Below is a small trained network, with its code and all its weights. Each question gives an input and a class and asks what happens when units are switched off, that is, made to give their printed mean instead of their output.

import numpy as np


def w(rows, s, z=0):
    codes = np.array(rows[::2]) - 128.0
    scale = np.full(codes.shape[1], s)
    scale[-1] = z or s
    return codes * scale


def norm(h):
    return h / np.sqrt((h * h).mean(-1, keepdims=True) + 1e-5)


def f(y):
    return y / 2 * (1 + np.tanh(0.7978845608 * (y + 0.044715 * y**3)))


def log_softmax(a):
    a = a - a.max(-1, keepdims=True)
    return a - np.log(np.exp(a).sum(-1, keepdims=True))


def net(x, mask):
    res = np.array(x, float).reshape(1, 7) / 4 @ E
    u = 0
    for l in range(2):
        y = f(norm(res) @ A[l][:, :-1].T + A[l][:, -1])
        res = res + np.where(mask[u : u + 7], y, B[l][:, -1]) @ B[l][:, :-1]
        u += 7
    return log_softmax(norm(res)[-1] @ U[:, :-1].T + U[:, -1])


A, B = {}, {}
E = w([
[93,251,232],'x0',
[127,129,128],'x1',
[128,12,244],'x2',
[3,158,73],'x3',
[128,129,127],'x4',
[128,129,128],'x5',
[129,128,131],'x6',
],0.0051)
A[0] = w([
[252,128,174,222],'0.n1',
[254,92,149,207],'0.n2',
[113,97,153,112],'0.n3',
[218,165,210,1],'0.n4',
[78,204,144,77],'0.n5',
[212,58,167,34],'0.n6',
[160,124,142,91],'0.n7',
],0.0096,0.0049)
B[0] = w([
[207,121,129,253],'0.n1',
[181,179,106,246],'0.n2',
[139,44,139,132],'0.n3',
[89,193,221,154],'0.n4',
[162,181,128,161],'0.n5',
[94,3,119,166],'0.n6',
[140,209,190,120],'0.n7',
],0.0074,0.0053)
A[1] = w([
[239,232,33,4],'1.n1',
[73,174,47,85],'1.n2',
[237,216,203,172],'1.n3',
[112,89,144,163],'1.n4',
[98,125,220,104],'1.n5',
[59,29,97,2],'1.n6',
[1,142,250,87],'1.n7',
],0.0091,0.0052)
B[1] = w([
[187,165,190,187],'1.n1',
[95,69,83,165],'1.n2',
[43,111,129,254],'1.n3',
[80,224,138,144],'1.n4',
[181,94,151,136],'1.n5',
[8,72,170,141],'1.n6',
[240,149,93,157],'1.n7',
],0.012,0.0066)
U = w([
[249,169,102,254],'0',
[138,240,154,98],'1',
[97,104,11,155],'2',
[75,243,38,46],'3',
[221,6,111,71],'4',
[148,107,215,105],'5',
[50,39,130,62],'6',
],0.022,0.0073)

Each question gives the input, the list of numbers given to net, and the class t.
The units are the neurons (one row each of A and B). Each row of codes is followed by its name. A weight is (code - 128) times the scale printed after its matrix; where a second scale follows, it is the last column's (A, B and U).
mask holds one flag per neuron, layer by layer. A switched-off neuron (its flag False) gives its mean, the last column of its row in B, instead of its output. The means were averaged over made-up inputs and are rounded, as every weight is.
A unit's drop is (log p(t) with every unit on - log p(t) with that unit switched off) / (log p(t) with every unit on - log p(t) with every unit switched off).
The circuit of an input: a set's keep is (log p(t) with only the set's units on - log p(t) with every unit switched off) / (log p(t) with every unit on - log p(t) with every unit switched off). Starting from the 12 units with the biggest drops (on a tie, the unit counted first), units are removed one at a time, each time the one whose removal leaves the highest keep (on an exact tie, the one counted first), for as long as the keep stays at least 0.8.
units of the circuit, in order: the units of the circuit, biggest drop first
most important unit: the unit with the biggest drop
k most important neurons: the k neurons with the biggest drops, biggest first
k most important neurons of layer l: the k neurons of layer l with the biggest drops, biggest first
drop when u is switched off: that unit's drop, to one decimal
input [3,5,-6,-5,-8,-6,8], class 1: 2 most important neurons : (1.n3, 1.n1)
input [-1,-3,-2,7,0,-8,6], class 2: most important unit : 1.n2
input [8,-6,1,3,7,-3,0], class 0: 3 most important neurons : (1.n7, 0.n2, 0.n1)
input [2,-6,-3,-7,1,6,-4], class 1: 3 most important neurons : (1.n3, 0.n4, 1.n7)
input [1,6,-4,-2,-6,6,1], class 1: 4 most important neurons : (1.n1, 1.n3, 1.n7, 0.n6)
input [-1,-6,-5,2,4,-2,7], class 2: 3 most important neurons : (0.n1, 1.n2, 0.n2)
input [3,1,-3,-7,7,0,-8], class 1: units of the circuit, in order : (1.n3, 0.n2)
input [4,-1,0,1,-4,5,0], class 3: 2 most important neurons : (0.n5, 1.n3)
input [2,-8,7,8,-3,2,2], class 0: 2 most important neurons : (1.n7, 1.n3)
input [2,-3,5,1,7,-3,-3], class 0: units of the circuit, in order : (1.n7, 1.n6)
input [1,-5,-5,-8,-1,8,4], class 1: 3 most important neurons : (1.n3, 0.n4, 1.n7)
input [2,-1,1,7,0,7,1], class 0: 4 most important neurons : (1.n7, 1.n3, 0.n2, 1.n6)
input [-7,4,-6,-1,-4,7,-7], class 0: 2 most important neurons of layer 1 : (1.n1, 1.n3)
input [-6,2,-2,-5,-6,-5,2], class 0: most important unit : 0.n2
input [-3,5,0,-5,1,-2,-7], class 0: 3 most important neurons : (0.n2, 1.n2, 1.n6)
input [-6,-8,1,5,-4,-5,3], class 6: 3 most important neurons of layer 0 : (0.n2, 0.n1, 0.n5)
input [0,-6,-4,5,5,-8,-3], class 2: 2 most important neurons of layer 0 : (0.n2, 0.n1)
input [3,8,-4,-8,8,-3,-7], class 1: 2 most important neurons : (1.n3, 0.n4)
input [5,-7,-8,-8,7,-2,6], class 1: drop when 1.n7 is switched off : 0.2
input [7,7,1,5,4,0,-3], class 0: drop when 0.n2 is switched off : 0.7
input [-2,6,-5,-1,7,8,-8], class 0: units of the circuit, in order : (1.n1)
input [8,-5,2,3,0,-8,1], class 0: drop when 1.n6 is switched off : 0.1
